Below are the code and all the weights of a small trained network. Each question names an input and a class and asks about switching units off, where a switched-off unit gives its printed mean instead of its output.

import numpy as np


def w(rows, s, z=0):
    codes = np.array(rows[::2]) - 128.0
    scale = np.full(codes.shape[1], s)
    scale[-1] = z or s
    return codes * scale


def f(y):
    return np.maximum(y, 0)


def log_softmax(a):
    a = a - a.max(-1, keepdims=True)
    return a - np.log(np.exp(a).sum(-1, keepdims=True))


def net(x, mask):
    res = np.array(x, float).reshape(1, 5) / 4 @ E
    y = f(res @ A[0][:, :-1].T + A[0][:, -1])
    res = res + np.where(mask, y, B[0][:, -1]) @ B[0][:, :-1]
    return log_softmax(res[-1] @ U[:, :-1].T + U[:, -1])


A, B = {}, {}
E = w([
[127,128,128,129,125],'x0',
[179,217,113,178,233],'x1',
[54,153,26,135,129],'x2',
[151,208,128,140,28],'x3',
[86,114,162,254,118],'x4',
],0.0093)
A[0] = w([
[157,198,133,51,156,133],'N0',
[117,102,100,237,121,90],'N1',
[78,130,37,130,148,67],'N2',
[104,44,102,68,81,113],'N3',
[60,108,151,77,55,57],'N4',
[140,132,103,72,155,11],'N5',
[136,144,65,29,150,19],'N6',
[133,24,137,143,173,149],'N7',
[224,35,189,159,157,81],'N8',
[61,83,218,98,105,149],'N9',
[23,151,46,146,123,48],'N10',
[84,101,134,214,124,12],'N11',
[35,177,82,136,148,40],'N12',
[76,203,192,182,27,204],'N13',
[84,70,93,115,161,129],'N14',
[94,112,33,112,120,33],'N15',
[63,111,156,178,101,113],'N16',
[106,134,172,212,143,2],'N17',
[155,239,101,100,241,102],'N18',
[192,203,102,164,87,182],'N19',
[104,73,125,134,227,166],'N20',
[146,90,119,144,252,149],'N21',
[36,68,117,120,93,80],'N22',
[157,106,79,36,92,111],'N23',
[155,158,211,109,102,79],'N24',
[95,126,7,197,106,67],'N25',
[186,116,176,122,123,42],'N26',
[184,157,93,55,91,76],'N27',
],0.011,0.0038)
B[0] = w([
[148,94,124,130,188,187],'N0',
[206,44,139,91,169,207],'N1',
[88,138,173,85,104,176],'N2',
[104,145,136,216,176,210],'N3',
[178,178,176,255,167,198],'N4',
[165,95,133,119,141,151],'N5',
[179,54,131,87,172,180],'N6',
[166,180,53,111,93,196],'N7',
[66,153,189,35,104,204],'N8',
[159,201,121,142,200,206],'N9',
[106,135,175,77,106,197],'N10',
[189,66,126,93,146,189],'N11',
[137,150,177,91,138,177],'N12',
[144,142,59,76,176,252],'N13',
[131,166,112,125,103,176],'N14',
[111,157,211,57,118,166],'N15',
[175,78,77,70,181,195],'N16',
[200,58,173,100,182,185],'N17',
[106,114,181,186,190,221],'N18',
[146,188,45,137,111,207],'N19',
[156,182,63,113,80,202],'N20',
[147,180,70,147,108,210],'N21',
[158,156,130,147,165,198],'N22',
[168,100,99,113,178,199],'N23',
[63,150,156,72,84,176],'N24',
[121,153,181,108,104,200],'N25',
[100,162,196,80,125,163],'N26',
[170,86,98,105,114,185],'N27',
],0.0079,0.011)
U = w([
[174,10,107,109,161,83],'0',
[89,183,225,70,90,113],'1',
[130,150,96,145,129,247],'2',
[145,176,155,246,176,114],'3',
[151,201,15,123,90,85],'4',
[91,115,80,153,100,142],'5',
[83,100,155,202,39,97],'6',
],0.011,0.013)

Each question gives the input, the list of numbers given to net, and the class t.
The units are the neurons (one row each of A and B). Each row of codes is followed by its name. A weight is (code - 128) times the scale printed after its matrix; where a second scale follows, it is the last column's (A, B and U).
mask holds one flag per neuron, in row order. A switched-off neuron (its flag False) gives its mean, the last column of its row in B, instead of its output. The means were averaged over made-up inputs and are rounded, as every weight is.
A unit's drop is (log p(t) with every unit on - log p(t) with that unit switched off) / (log p(t) with every unit on - log p(t) with every unit switched off).
The circuit of an input: a set's keep is (log p(t) with only the set's units on - log p(t) with every unit switched off) / (log p(t) with every unit on - log p(t) with every unit switched off). Starting from the 12 units with the biggest drops (on a tie, the unit counted first), units are removed one at a time, each time the one whose removal leaves the highest keep (on an exact tie, the one counted first), for as long as the keep stays at least 0.8.
units of the circuit, in order: the units of the circuit, biggest drop first
k most important neurons: the k neurons with the biggest drops, biggest first
drop of u: that unit's drop, to one decimal
input [5,-7,-1,0,-4], class 3: units of the circuit, in order	N4; N3
input [3,-7,3,-8,-4], class 4: units of the circuit, in order	N7; N20
input [0,8,-2,3,-4], class 3: units of the circuit, in order	N18
input [4,1,7,-3,-5], class 1: units of the circuit, in order	N15; N2
input [-1,-7,-1,-3,5], class 3: units of the circuit, in order	N4; N9
input [5,-1,7,6,6], class 1: 2 most important neurons	N25; N10
input [-6,2,-5,-7,-1], class 4: units of the circuit, in order	N21; N20
input [5,7,1,-2,-6], class 3: 2 most important neurons	N18; N1
input [-5,-7,7,-8,-5], class 4: 3 most important neurons	N7; N20; N14
input [2,-3,1,5,-5], class 0: units of the circuit, in order	N6; N23
input [3,-3,-6,-8,5], class 4: units of the circuit, in order	N7; N20
input [2,5,2,1,-5], class 0: units of the circuit, in order	N6; N0
input [0,-6,5,-6,5], class 3: units of the circuit, in order	N3; N4
input [-5,4,-6,-5,0], class 1: units of the circuit, in order	N8
input [-5,-8,7,3,8], class 0: 2 most important neurons	N16; N1
input [0,6,-4,2,-3], class 3: 2 most important neurons	N18; N13
input [1,7,-7,2,-8], class 0: 4 most important neurons	N0; N27; N6; N4
input [-6,3,7,-7,7], class 0: 4 most important neurons	N1; N11; N17; N16
input [-5,7,8,-7,-3], class 1: 2 most important neurons	N2; N15
input [-4,-7,-1,8,3], class 4: 3 most important neurons	N13; N18; N16
input [-6,-2,5,-2,-6], class 0: units of the circuit, in order	N6
input [-3,-2,-4,-8,7], class 4: 3 most important neurons	N7; N20; N21
input [5,3,-1,-8,6], class 4: 3 most important neurons	N20; N21; N7
input [4,-7,-5,-3,-5], class 3: 3 most important neurons	N3; N4; N9
input [2,5,-6,8,0], class 4: 2 most important neurons	N19; N13
input [-5,2,-1,-4,6], class 0: drop of N17	0.4
